In the rows, 128 means zero.
Known rows:
bresun: [139 108 134 130 142 151 112 160 139 133 181 159 142 113 130 109 132  95
 110 106 129  99 163 108 151 138 123 120 116 130 132 143 147 144 177 114
 115  81 103 120 162]
tifedus: [125 143 115 106 127 136 134 106 118 109 101 121 141 128 141 171 121 164
 158 126 131 139 124 141 133 135 160 107 112 148 108 137  89 115  89 123
 158 128 164 114 107]
pligrok: [201 162 161 136 111 126 134  83 162 195 138 132 128 178 125 103  92 144
  79 154 125 135 128 122 148 117  76 138 140 107 122 115 150 127  97 137
 129 179 150 158 130]
flibrom: [134 124  87 125  83 151 106 172 126 129 171 152 168 117 121 110 128 143
 135 132 127  94 102 131 109 106 135 172 133 116 121 104 143 122 172 134
  73  82  40 123 211]
druma: [113  88 108 136 116 146 112 173 138 124 175 156 115 122 142 121 159 101
 121  94 120  93 148 110 140 129 126 140 110 129 137 146 150 166 186 112
 111  90  92 138 149]
trabrir: [211 159 172 143 129 121 122  70 167 197 144 141 142 175 133 100  97 146
  75 156 124 137 146 106 160 120  79 127 132 112 121 125 152 128  99 124
 141 167 166 158 133]
tuklu: [128 149 158  96  86 133 152 107 102  96  94  81  78 126 156 163  69 135
 143 163 143 173 117 171 116 176 161 112 172  97 100 129  84 120 104 132
 129  98 178 142 107]
botim: [110 125 147 156 177  81 135 113 128 130  94  87 149  93  90  86 128 117
 121 165 131 163 118 116 107 123  90 125 175 117 147 112 152  93 136 125
 129 155 159 121 126]
grige: [125 143 133 110 121 125 126 101 117 106  99 127 126 138 152 158 125 150
 147 131 138 143 114 131 121 131 156 109 112 141 107 133  86 115  86 131
 159 123 156 127 113]
vapa: [ 76 103 106 168 159  81 112 122 126 122  91  98 122 113 115 106 179 135
 147 154 117 152 123 105 109 109 106 157 151 128 165 125 165 130 141 106
 127 167 147 143  94]
relon: [134 111 130 128 132 153 117 167 137 132 178 155 135 117 125 111 129  94
 111 105 130 100 154 118 144 137 122 126 121 129 132 137 146 144 176 122
 109  86  93 121 161]
mistos: [133 139 123 113 142 131 122  92 121 113 107 129 153 125 150 169 127 166
 154 128 132 140 139 124 143 138 162 100 104 150 108 145  91 116  92 110
 169 119 178 114 108]
darir: [138 144 201  94 127 188 139 180 122 119 174 125 126 156  69  84 125  29
  87 100  93  79 157 152 104 114 142 118 100 118 168  94 150 137 100 193
 109 127  39 140 160]
pusel: [152 173 185 123 111 159 128 171  88 129 169 138  39 144 136 103  65  45
 113 160 157 128 167 173 148 183 167 161 170  75 152 101 158 148 149 132
  35  65  65 125 134]
skarole: [ 99 164 158 131 134 112 118 127 111 136  97  75  94 137  94  88  94  91
 139 200 149 192 134 132 111 153  88 147 216  98 157  96 173  96 118 118
  97 140 154 152  93]
pudan: [108 120 116 120 109 118 118 102 119  98  97 130 112 144 171 166 157 159
 155 122 129 139 111 123 117 123 160 123  99 142 112 145  88 138  98 121
 163 124 157 143 101]
flamirur: [109 119 119 124 115 117 115  97 120  99  97 132 115 142 173 164 158 159
 154 122 130 139 115 119 120 123 160 119  97 144 114 148  88 137  97 117
 167 124 161 142 102]
driplim: [174 217 154 127 129  99 102  88  82 111  80 165 133 165 156 133 113 147
 141 168 169 141  67 155 106 108 203 155 110 124 116  79  95  73  51 146
  93 108  82 108 159]
greklam: [110 119 117 122 112 117 116 101 120  97  97 131 115 142 173 166 156 157
 154 122 130 139 115 118 119 122 160 119  99 142 113 147  88 139  99 119
 165 124 160 143 102]
vina: [180 128 126 151 115  95 194  98 160 201 123 140  98 141 121 120  78 153
  73 119 137 132  88 139 143 116  55 130 140 115  99 125 116 140 127 164
 130 213 135 115 113]
stukles: [132 111 128 126 128 153 120 172 136 130 180 156 130 116 125 111 127  90
 114 101 129  96 153 120 145 136 122 126 122 127 130 137 146 145 178 124
 105  86  89 121 160]

Facts:
ξ a <- plisten,rutror,gifedas,flamirur,narim,kobrer,tisku,driplim,tifedus,grige,drege,gresku,pigedror,fistil,flibrifil,plusu,zuregom,mistos,skubrus,buskom,lozos,pamus,sarul,puzuflam,nezul,suzis,tuklu,steskim,zuflas,pudan,broflir,zedradrin,flituk,filone,vubra,digimum,sisa,vuzul,klape,duzum,braster,kadresti,platon,dafal,rabrun,nudra,senek,gristus,rufu,stafel,brazu,vagos,drufi,ledas,nizis,gogosti,gigruflo,stimugro,tustin,dimel,puve,faskur,golu,greklam
ξ c <- flupen,triger,braskon,kliskom,plimer,lefon,togratra,vina,fliplos,trabrir,brumaste,fludrik,klakik,ploflun,fuper,stodi,stizal,flibon,fugros,tuste,pligrok
ξ b <- zufla,lusiplu,ketram,botim,pedruzam,valeskes,veba,kludustus,mopal,vugonel,vuzol,vapa,numun,timel,tepluk,fover,skarole,testor,plezor,klakin,tusto,nabro,gruvam,graplak,stoklen,dretrubis,pedruflo,skalum,plistar,kodre,vodranos,drudem,skilunuk,neplugek
α 765 <- flupen,kobrer,grige,broflir
α 792 <- triger,botim,togratra,skubrus,testor,zedradrin,gruvam,flibon,greklam
α 858 <- zufla,vuzol,zuregom,zuflas,klape,gigruflo,faskur
α 56 <- braskon,plimer,narim,fistil,pamus,duzum,platon,dafal
α 941 <- lusiplu,valeskes,tepluk,pudan,stodi,gogosti
α 246 <- kliskom,steskim,klakin,rabrun,dretrubis,drudem,golu
α 836 <- flamirur,flituk,vubra,stoklen,fuper,stafel
α 443 <- ketram,mistos,fugros
α 266 <- tisku,vina,plezor,sisa
α 632 <- driplim,tifedus,filone,digimum,braster,nabro,rufu,brazu,skilunuk
α 824 <- lefon,kludustus,numun,puzuflam,skarole,trabrir,tustin,neplugek
α 55 <- pedruzam,gresku,buskom,lozos,sarul,brumaste,vuzul,puve
α 542 <- veba,ploflun,plistar
α 499 <- drege,fliplos,fludrik,graplak,kodre,tuste,dimel
α 478 <- mopal,plusu,timel,tusto,nizis
α 636 <- vugonel,pligrok
α 677 <- tuklu,drufi,skalum,vodranos,stimugro
α 88 <- kadresti,ledas
{flasti,vina,pedruflo,stafel,lidral,drudem} λ kloplek
{plisten,triger,pedruzam,plusu} λ stimuk
{flupen,tusto,brazu} λ drobren
{plufli,stipur,gifedas,driplim,pamus,bregra,ledas} λ flibrom
{biplozom} λ sovum
{trefakle,drobren,sisa,fludrik,gigruflo} λ relon
{zufla,grulolak,tuzam} λ bresun
{rutror,braskon} λ plufli
{lusiplu,klodi,fistil,lozos,testor,nenok} λ pibu
{kliskom,fuper} λ tuzam
{flamirur,drufi} λ kleskas
{stukles} λ klokegrik
{plimer,grevur,vugonel,tepluk,fover,darir,nilum} λ droflak
{ketram,vapa,klakik} λ dostoplam
{divul,gofladru} λ flitros
{narim} λ klodi
{grurok,teno,golu} λ skasugron
{kobrer,klokegrik,filone,druma} λ klutis
{botim,buskom,skilunuk} λ tufun
{tisku,kleskas,rurik} λ fegu
{lefon,drege,bribe,duzum} λ dretren
{tifedus,pudan} λ klefli
{klefli} λ mutron
{togratra,senek} λ divul
{valeskes,rabrun,neplugek} λ grevur
{pusel,suzis,skarole,dafal,pudra,stoklen} λ klibaplal
{veba,mistos} λ teno
{grige} λ fidedi
{kludustus,zuregom,gruvam,puve} λ grurok
{gresku,zuflas,trabrir,nudra} λ grulolak
{mopal} λ lidral
{babupla,bofan} λ numon
{pigedror,zedradrin,vodranos} λ stipur
{flibrifil,gristus,plistar} λ biplozom
{vuzol,greklam} λ druma
{numun,digimum} λ tidros
{skubrus} λ plupa
{timel,tidros} λ soflu
{sarul,breklir} λ lagron
{puzuflam,rufu,stimugro} λ ritemor
{nezul,nabro,gogosti,faskur} λ flasti
{tuklu,kadresti,kodre} λ pudra
{steskim,flituk} λ darir
{fliplos,klakin,braster} λ rurik
{broflir} λ nepa
{ritemor} λ kletak
{meskun} λ skozen
{plezor,klape,platon} λ breklir
{vubra,brumaste,tufun,pligrok} λ klisko
{vuzul} λ stukles
{graplak,fugros} λ babupla
{ploflun,skalum} λ vuplim
{dretrubis} λ meskun
{vagos,stodi,stizal} λ pusel
{nepa} λ trakla
{nizis,tuste} λ bofan
{flibon} λ nenok
{vuplim} λ kopim
{tustin} λ gofladru
{dimel} λ trefakle
Ψ:
flupen > brazu > tusto
plufli > gifedas > ledas > stipur > pamus > bregra > driplim
triger > plisten > pedruzam > plusu
rutror > braskon
drobren > gigruflo > trefakle > sisa > fludrik
kliskom > fuper
flamirur > drufi
plimer > tepluk > fover > vugonel > darir > nilum > grevur
divul > gofladru
lefon > bribe > duzum > drege
valeskes > neplugek > rabrun
veba > mistos
kludustus > zuregom > gruvam > puve
babupla > bofan
pigedror > zedradrin > vodranos
vapa > klakik > ketram
sarul > breklir
suzis > dafal > stoklen > skarole > pudra > pusel
steskim > flituk
pudan > tifedus
testor > klodi > lozos > fistil > lusiplu > nenok
vubra > brumaste > tufun > pligrok
digimum > numun
kleskas > rurik > tisku
teno > golu > grurok
braster > fliplos > klakin
kadresti > kodre > tuklu
platon > plezor > klape
nudra > gresku > zuflas > trabrir
senek > togratra
gristus > flibrifil > plistar
ploflun > skalum
druma > kobrer > klokegrik > filone
tuzam > grulolak > zufla
stizal > vagos > stodi
tidros > timel
gogosti > faskur > nezul > nabro
stimugro > rufu > puzuflam
drudem > flasti > vina > pedruflo > stafel > lidral
fugros > graplak
tuste > nizis
skilunuk > buskom > botim
greklam > vuzol
ω i <- flasti,plisten,flupen,plufli,divul,gresku,vina,duzum,nizis,golu,skozen
ω d <- mutron,lagron,stipur,trefakle,rutror,gifedas,lusiplu,drobren,kliskom,flamirur,stukles,sovum,plimer,botim,tisku,lefon,pedruzam,tifedus,skasugron,klefli,stimuk,togratra,valeskes,grulolak,grige,kludustus,kloplek,vugonel,flibrifil,vapa,zuregom,numun,skubrus,lozos,fover,suzis,tuklu,steskim,fliplos,pudan,trabrir,dostoplam,ritemor,meskun,zedradrin,flituk,vubra,dretren,brumaste,braster,plupa,platon,kletak,graplak,senek,bregra,klakik,gristus,rufu,ploflun,fuper,darir,stafel,pibu,rurik,druma,brazu,nepa,ledas,skalum,plistar,tuzam,stizal,gigruflo,stimugro,tuste,skilunuk,nenok,neplugek
ω e <- bresun,zufla,fegu,narim,grurok,kobrer,driplim,pusel,kopim,drege,mopal,babupla,pigedror,flibrom,buskom,klibaplal,timel,puzuflam,trakla,soflu,zuflas,plezor,filone,klakin,droflak,digimum,bribe,kleskas,teno,kadresti,nabro,dafal,pudra,rabrun,pedruflo,vagos,drufi,stodi,kodre,vodranos,vuplim,tufun,dimel,puve,faskur
ω f <- biplozom,triger,numon,ketram,klodi,grevur,fistil,pamus,tepluk,gofladru,sarul,nezul,testor,klokegrik,tusto,dretrubis,lidral,tidros,flibon,tustin,drudem,fugros
ω h <- braskon,veba,vuzol,skarole,sisa,relon,gogosti,pligrok
ω g <- fidedi,plusu,mistos,broflir,flitros,breklir,vuzul,klape,gruvam,nudra,fludrik,stoklen,nilum,bofan,klutis,klisko,greklam

Rows:
No name comes twice in this set of rows, the named rows included.
[107 127 163 132 169 102 151 134 134 112  82  54 149 107  55  90 149  92
 111 133  90 142 106 147  81 107 107 113 160 116 171 101 166  93 109 157
 136 182 145 145 123] | fover
[149 109 150 124 136 146 131 163 140 130 177 147 142 103 118 100 108  86
  95 106 132 104 143 121 138 142 113 109 134 118 119 134 138 131 183 132
 112  78 102 117 182] | trefakle
[118 116 127 130 131 112 104  85 125  99 102 138 128 139 180 162 165 160
 151 126 131 140 130 102 130 126 163 110  90 148 113 157  91 139 100 105
 178 114 177 143 105] | nudra
[176 180 204 108 158 159 137 189 116 115 146 142 105 166  79  94 146  15
  73  70 103  70 125 183 115 115 183 119  95 121 185  89 178 118 102 182
  78 121  38 137 159] | grevur
[ 96 104  69 124 128 142 178 204 134 166 166 191  90 112 101 135  98  90
 124  58 172 103 107 133 149 132  66 123 125 164 106 136 115 142 186 160
 106 150  56  60 106] | flasti
[119 119 130 113  86 169 135 182 117 124 174 114  70 119 133 128  91  87
 128 130 132 121 160 158 141 177 137 148 171  91 138 132 154 161 185 117
  71  74 101 141 135] | klibaplal
[117 149 120  97  95 147 142 112 102 104 100  89  92 129 151 184  92 159
 169 151 134 158 135 167 134 169 174 123 150 118 113 135  96 129  98 116
 130 116 176 131  85] | dafal
[109 130  82 121  73 115 103 101 110  96  89 128 149 142 170 164 159 204
 174 150 128 134  70 127  89  96 172 160 108 134 102 118  86 117  95 128
 136 118 115 144 147] | rutror
[143 171 167  96 122 133 108  94 122 118 105 141 138 164 143 134 104 122
 133 147 158 160 118 117 122 133 132  94 124 143 100 122  89  90  67 136
 166 111 157 136 123] | sisa
[145 110 146 122 131 147 135 168 140 130 179 146 140 101 116 100 106  82
  94 104 133 102 141 126 137 141 113 110 136 118 119 131 136 131 184 135
 109  79  96 115 181] | klokegrik
[186 130 131 153 116 115 147  85 159 184 135 124 125 150 135 126 115 172
  90 140 103 121 131 131 153 116 101 148 124 107 127 132 147 152 117 127
 127 186 154 148 119] | flibon
[ 99 131 148 147 142  94 146 124 111 121  92  56  96  95  98 100  97 112
 133 189 131 182 127 146 107 155 104 141 214  86 150 109 159 108 144 118
  98 141 166 137 105] | stoklen

Now the same elements, written a new way:
Known rows:
kloplek: [116  75 151 155 129 173 163 213 174 117 151 140 108 134 168 153 196 134
 166 164 137 116 145 109  82 135 142 162]
vina: [116  89 176 142  64 170 163  84 172 125 112 110 154 106 146 112  93 139
 131 164 138 117  97 119  91  26 108 145]
mopal: [139  86 156 149  75 172 156 143 174 140 137 122 158 100 130 118 132 122
 115 165 145 127  93 104 129 129 122 119]
fliplos: [128 128  99  91  65 109 148  73 105 124 117 108 147 134 129 114  44 136
 148 160 135 140  97 117  94  90 127 104]
klakin: [158 130  81  85  70 129 143  79 155 138 174 118 147 118 127 150  61 122
 114 165 146 157  93 109 130 126 137 101]
bregra: [143  77 148  86 135  92 164 212 116 118 185 163 107 122 176 204 187 142
 136 158 136 141 192 145  98  86 111 136]
pligrok: [141 106 157  89  66  92 161  75 146 136 118 115 145 123 148 122  61 139
 121 159 135 135 103 135  98  22 108 107]
skozen: [143  77  76 125 135 126 152 212 119 122 143 156 109 146 169 185 181 131
 166 156 120 136 182 122  87 159 142 145]
skilunuk: [154 106  80 125  97 166  91  79 136 139 131 124 161 112 127 117  57 120
 115 162 135 141  94 107 132 164 127 104]
graplak: [156  96  94 117  94 157 111  85 155 142 139 132 159 109 128 123  72 121
 112 163 137 143  94 111 132 154 122 105]
duzum: [126 138 149 110  74 143 130  87 159 144 119 153 131 109 136 127  91 122
 114 138 137 135 133 118 128  65 117 110]
bofan: [142  84  75 120 135 136 136 212 116 120 151 155 109 147 163 176 168 131
 166 158 119 138 187 126  87 161 142 145]
kopim: [143  78  76 124 136 125 152 214 119 123 143 156 109 146 168 184 177 131
 166 156 120 136 183 122  87 158 142 143]
pigedror: [114 137 158 142 129 170 157  77  99 128 128 153 150  98 129 176  52 125
 110 136 126 122 148 107 133 165  97 111]
nepa: [143  77  75 125 135 125 151 213 118 122 143 155 108 145 168 185 178 131
 166 156 120 136 183 122  87 158 142 144]
pudra: [155  67  68  75  65  99 163 214 162 129 154 141 122 130 176 194 198 140
 122 146 112 176 193 119  93 113 140 162]
lefon: [121  90 130 130  76 142 120  75 104 128 106 112 160 123 133 112  46 134
 139 154 118 126 106 119 102 139 106 116]
stodi: [131  71  81  79  62 110 153  76 130 138 107 109 164 104 173 112 165 140
 110 145 114 159 162 114 108  80 102 150]
pibu: [147  98  71 114 135 117 150 212 114 121 156 148 108 147 162 189 168 132
 166 158 127 140 178 119  86 157 142 128]
testor: [154 105  80 123  98 166  90  80 135 138 132 123 162 113 127 118  58 120
 115 163 136 143  95 106 131 164 127 103]
botim: [157 109  96  99  81 134 135  84 165 143 156 132 155 111 129 138  75 122
 111 163 143 147  95 114 131 124 126 103]

Rows:
No name comes twice in this set of rows, the named rows included.
[159 113 123  82  71  98 159  91 173 146 175 139 142 110 136 176 111 125
 109 164 146 154  94 124 131  35 126 102] | lusiplu
[120  70  73  90  62 152 118  75 106 133 106 108 166 106 167 110 132 138
 112 142 108 154 162 107 109 155 103 153] | stizal
[158  67  69  75  64  92 164 213 168 131 165 145 116 130 177 199 199 141
 117 147 117 177 195 126  93  62 140 162] | pusel
[122  74 135 110 137 121 165 208  99 117 185 163 109 112 173 204 164 142
 140 152 124 132 192 132 105 163 100 139] | stipur
[145 130  70  88 128 124 148 203 103 118 178 126 106 147 141 191 117 130
 166 162 135 158 175 114  84 161 143 115] | rurik
[132 138 175  80  84  92 166  88 165 143 182 161 114  98 165 204 135 134
 108 138 146 138 150 138 132  15  98 105] | driplim
[118 139 174 126  64 170 164 149 175 141 147 148 120 100 151 137 172 126
 112 151 148 124 108 118 119  15 120 135] | stafel
[155  72  71  84  63 165 112  93 155 145 119 117 165 100 157 116 181 124
 108 156 122 167 116 104 133 162 114 135] | kodre
[157  73  73  77  62 130 151 104 171 147 142 124 165 100 167 135 189 126
 108 159 133 168 114 109 133 114 114 126] | skarole
[120 138 173  95 100 115 165  81 138 139 171 159 123  98 151 204  99 130
 108 137 143 134 148 126 132  39  98 106] | pamus
[131  80 170 125 114 166 166 211 175 119 182 156 106 136 176 200 198 139
 163 165 146 129 168 134  82  17 142 162] | lidral

Now the same elements, written a new way:
Known rows:
pamus: [140 166 102 124 143  76 127 104  81  93 121 119 103 133  38 136 160 114
 152 138 122  86 144  85 126  83  88]
plimer: [140 144  98 157 143  56 121 115 133  86 155 113  92 137 148 143 150 128
 151 205 121 144 161  71  80 102 112]
kliskom: [136 128  76 124 171  80 110 117 131  88 142 140 102 144 115 150 139 125
 158 184 131 143 156  50  75 103 101]
fuper: [121 139  84 106 163  94  97 139 105  92 138 136  99 143  87 149 141  94
 155 144 131 164 159  90  75 109 116]
gristus: [135 137  93 129 132  66 158  94 115  83 126 120 111 137  74 134 148 148
 153 165 122  96 133  62  94  86  97]
vubra: [136 137  92 129 131  64 158  93 113  82 126 117 114 136  70 134 147 146
 152 168 122  97 131  60  94  87  97]
golu: [124 123 114 110 109  82 152 118  74  80 119 121  93 139  80 132 148 138
 155 156 113  95 138  76 100  95 100]
skasugron: [139 118 110 123 105  85 121 154  51  97 130  73  79 151 173 119 161 151
 173 115  99 134  90  66 132 132 117]
breklir: [134 155  84 131 135  74 116 144  88 106 134  69 106 143 123 122 162 119
 166  76 112 162  85  98 123 126 128]
tisku: [118 146  96 114 126  75 147 108  87  85 121 104 113 136  32 132 147 111
 147 128 122 123 129 100  98  92 111]
fegu: [144 147  74 143 141  61 122 118  94 102 137  49 115 145 116 120 157 130
 163 100 114 165  71  74 128 122 125]
numon: [143 149  81 138 141  69 121 132  98 106 137  69 107 145 141 122 161 140
 167  96 112 154  83  79 123 121 124]
stodi: [127 142 113 113 164  99 117 140 109  94 140 135 103 141  77 129 136  90
 154 165 128 191 161 100 111 100  82]
zufla: [105 147  69 106 149 104 111 182  75  90 131 124 113 129 146 155 130 121
 151  74 120 142 156  78 101 105 108]
skozen: [144 151  83 138 142  69 122 133  99 107 137  71 105 145 146 122 161 142
 168  94 111 154  86  80 125 120 123]
suzis: [131 135 118 120 153  67 169 103 117  90 129 133 118 136  75 130 141 156
 155 167 121 120 142  70 109  80  67]
soflu: [144 150  83 138 142  70 121 133  97 106 137  70 106 145 145 122 161 140
 167  96 112 153  86  79 123 121 123]
timel: [116 152  74 123 129 108 119 176  76  85 132 110 108 128 136 139 133 109
 148  93 117 146 150  80 123 102 105]
vodranos: [131 172  77 132 145 107  95 168  60  91 131 110 104 126 118 141 142  95
 149  92 117 120 157  76 153  96  87]
flamirur: [134 135  88 131 133  60 158  87 111  80 126 107 117 137  59 132 145 142
 151 168 122 103 125  59  97  87  98]
pigedror: [153 158  96 137 149  67 135  88  99  90 125 121 105 134  57 137 157 135
 154 162 122  72 141  58 124  79  78]

Rows:
No name comes twice in this set of rows, the named rows included.
[141 147  71 142 139  54 122 116  95  99 137  47 119 145 106 119 156 124
 162 101 114 166  68  72 127 125 123] | rurik
[145 162  92 129 157  99  84 127  92  93 137 122  90 139  62 137 153  70
 153 163 128 144 159  88 124 100  96] | braskon
[137 152  86 124 126 128 110 166 147  91 136 145  93 140  75 122 159  82
 152 174 131 148 153  92  85 101 120] | fludrik
[114 149  68 126 128 102 120 165  74  82 132  95 115 129 116 137 130 101
 145  96 119 154 139  77 126 103 106] | klakin
[124 160  70 125 108 142 124 211 124  90 130 138 107 127 132 124 150 109
 148 108 120 126 149  79 109  97 113] | tusto
[118 147  98 112 125  78 146 112  88  86 121 109 111 135  39 133 148 114
 148 127 122 120 132 101  96  92 112] | filone
[150 142  70 151 145  48 128 108 109  98 139  53 117 146 126 120 157 143
 166 118 114 153  69  53 127 121 115] | kleskas
[131 150 125 117 173  72 139 154  99 119 141  93 117 142 134 115 150 142
 170  85 112 201  99 102 151 115  73] | pudra
[130 147 109 144 127  40 161  98 117  86 137 109 105 131 116 142 155 161
 150 167 115  96 144  81  81  87 108] | steskim
[148 152  66 147 143  98 125  91 123  81 138 134  88 142 128 132 132  98
 164 161 130 159 167  86  96  98 113] | vina
[117 137  80 100 171  94  94 141 106  94 137 141 100 143  89 156 140  99
 156 137 132 162 161  90  68 109 118] | trabrir
[129 112 122 107  87  93 116 173  26  94 124  74  70 152 169 119 162 134
 174 100  93 134  93  81 134 140 121] | grurok
[136 152  94 122 108 105 157 144 149  90 122 146 107 134  58 120 166 133
 151 161 124  87 134  81  82  84 111] | brazu
[134 154  79 132 135  66 117 134  85 103 134  54 112 144 108 120 159 112
 163  80 113 171  76  95 126 128 130] | nenok

